Below are the code and all the weights of a small trained network. Each question names an input and a class and asks about switching units off, where a switched-off unit gives its printed mean instead of its output.

import numpy as np


def w(rows, s, z=0):
    codes = np.array(rows[::2]) - 128.0
    scale = np.full(codes.shape[1], s)
    scale[-1] = z or s
    return codes * scale


def norm(h):
    return h / np.sqrt((h * h).mean(-1, keepdims=True) + 1e-5)


def f(y):
    return y / 2 * (1 + np.tanh(0.7978845608 * (y + 0.044715 * y**3)))


def log_softmax(a):
    a = a - a.max(-1, keepdims=True)
    return a - np.log(np.exp(a).sum(-1, keepdims=True))


def net(x, mask):
    res = np.array(x, float).reshape(1, 5) / 4 @ E
    u = 0
    for l in range(3):
        y = f(norm(res) @ A[l][:, :-1].T + A[l][:, -1])
        res = res + np.where(mask[u : u + 10], y, B[l][:, -1]) @ B[l][:, :-1]
        u += 10
    return log_softmax(norm(res)[-1] @ U[:, :-1].T + U[:, -1])


A, B = {}, {}
E = w([
[103,146,19],'x0',
[129,129,130],'x1',
[18,10,87],'x2',
[255,57,128],'x3',
[129,129,128],'x4',
],0.007)
A[0] = w([
[134,158,226,181],'0.n1',
[63,160,67,143],'0.n2',
[148,218,157,177],'0.n3',
[73,189,115,3],'0.n4',
[166,161,38,86],'0.n5',
[117,147,221,77],'0.n6',
[83,208,8,89],'0.n7',
[165,192,73,107],'0.n8',
[81,180,145,208],'0.n9',
[209,129,100,51],'0.n10',
],0.012,0.0044)
B[0] = w([
[136,113,164,220],'0.n1',
[136,78,86,223],'0.n2',
[104,199,180,237],'0.n3',
[163,139,103,145],'0.n4',
[207,109,101,186],'0.n5',
[142,111,100,161],'0.n6',
[172,160,145,254],'0.n7',
[167,203,96,192],'0.n8',
[1,176,137,208],'0.n9',
[181,163,98,175],'0.n10',
],0.008,0.0047)
A[1] = w([
[105,158,233,113],'1.n1',
[162,233,175,254],'1.n2',
[115,226,75,95],'1.n3',
[219,148,180,84],'1.n4',
[179,233,69,56],'1.n5',
[143,101,181,73],'1.n6',
[26,59,114,121],'1.n7',
[150,140,168,123],'1.n8',
[127,130,11,34],'1.n9',
[100,142,54,223],'1.n10',
],0.012,0.0058)
B[1] = w([
[56,193,66,166],'1.n1',
[196,165,213,255],'1.n2',
[254,253,69,171],'1.n3',
[85,54,253,176],'1.n4',
[197,69,150,183],'1.n5',
[167,70,112,129],'1.n6',
[135,114,158,192],'1.n7',
[82,33,129,141],'1.n8',
[11,163,47,147],'1.n9',
[209,242,152,193],'1.n10',
],0.0075,0.0089)
A[2] = w([
[169,96,19,96],'2.n1',
[48,175,69,98],'2.n2',
[72,82,147,159],'2.n3',
[98,165,215,170],'2.n4',
[66,139,117,144],'2.n5',
[83,176,249,205],'2.n6',
[154,68,145,51],'2.n7',
[79,81,11,128],'2.n8',
[48,180,149,252],'2.n9',
[38,188,67,59],'2.n10',
],0.014,0.004)
B[2] = w([
[8,134,180,167],'2.n1',
[198,61,123,171],'2.n2',
[198,95,66,168],'2.n3',
[66,107,153,210],'2.n4',
[134,155,81,151],'2.n5',
[67,92,157,254],'2.n6',
[150,148,98,146],'2.n7',
[82,235,187,186],'2.n8',
[93,137,55,207],'2.n9',
[210,94,79,174],'2.n10',
],0.011,0.0079)
U = w([
[30,184,139,253],'0',
[125,90,217,112],'1',
[54,58,56,144],'2',
[173,16,107,36],'3',
[165,209,123,184],'4',
[233,138,128,32],'5',
[122,169,4,22],'6',
],0.024,0.0033)

Each question gives the input, the list of numbers given to net, and the class t.
The units are the neurons (one row each of A and B). Each row of codes is followed by its name. A weight is (code - 128) times the scale printed after its matrix; where a second scale follows, it is the last column's (A, B and U).
mask holds one flag per neuron, layer by layer. A switched-off neuron (its flag False) gives its mean, the last column of its row in B, instead of its output. The means were averaged over made-up inputs and are rounded, as every weight is.
A unit's drop is (log p(t) with every unit on - log p(t) with that unit switched off) / (log p(t) with every unit on - log p(t) with every unit switched off).
The circuit of an input: a set's keep is (log p(t) with only the set's units on - log p(t) with every unit switched off) / (log p(t) with every unit on - log p(t) with every unit switched off). Starting from the 12 units with the biggest drops (on a tie, the unit counted first), units are removed one at a time, each time the one whose removal leaves the highest keep (on an exact tie, the one counted first), for as long as the keep stays at least 0.8.
units of the circuit, in order: the units of the circuit, biggest drop first
top k neurons: the k neurons with the biggest drops, biggest first
top k neurons in layer l: the k neurons of layer l with the biggest drops, biggest first
drop when u is switched off: that unit's drop, to one decimal
input [-3,-6,-1,0,-7], class 0: top 3 neurons : (1.n1 1.n2 0.n3)
input [0,-2,1,4,7], class 3: units of the circuit, in order : (0.n3 1.n2)
input [-2,-8,-2,1,-6], class 1: units of the circuit, in order : (1.n4)
input [-8,2,2,6,4], class 3: units of the circuit, in order : (0.n3 1.n2 2.n8)
input [0,-7,-7,8,-4], class 1: units of the circuit, in order : (1.n4 1.n3)
input [-1,-5,7,1,7], class 3: top 4 neurons : (1.n7 2.n3 1.n1 1.n9)
input [-1,1,2,0,-3], class 2: units of the circuit, in order : (1.n2 0.n8 2.n8)
input [6,8,1,-5,7], class 6: top 2 neurons in layer 1 : (1.n9 1.n2)
input [6,6,4,0,-7], class 6: top 3 neurons in layer 2 : (2.n10 2.n2 2.n6)
input [4,6,-3,2,4], class 5: top 2 neurons in layer 0 : (0.n5 0.n9)
input [5,-1,-1,-8,-5], class 4: top 2 neurons : (0.n7 1.n3)
input [1,2,-1,-6,-4], class 4: top 3 neurons : (1.n3 1.n4 0.n4)
input [8,-8,0,1,0], class 5: top 2 neurons : (0.n7 0.n8)
input [7,-2,8,2,-7], class 0: units of the circuit, in order : (2.n8)
input [8,8,3,-1,1], class 6: top 2 neurons : (1.n9 2.n10)
input [6,-3,4,4,-5], class 0: top 2 neurons : (2.n1 2.n8)
input [-2,-5,7,2,-1], class 3: top 3 neurons : (0.n9 1.n1 2.n3)
input [3,-5,5,-4,-2], class 6: drop when 1.n2 is switched off : 0.2
input [-6,-8,-8,-2,3], class 0: drop when 1.n5 is switched off : 0.0
input [-8,8,-4,-2,4], class 0: drop when 2.n9 is switched off : 0.1
input [1,6,3,-5,-5], class 6: top 2 neurons : (1.n2 1.n4)
input [-2,8,4,3,-7], class 3: top neuron : (1.n2)
input [5,0,1,5,0], class 0: top 2 neurons in layer 1 : (1.n2 1.n9)
input [-3,8,1,-8,5], class 2: top 2 neurons in layer 0 : (0.n8 0.n2)
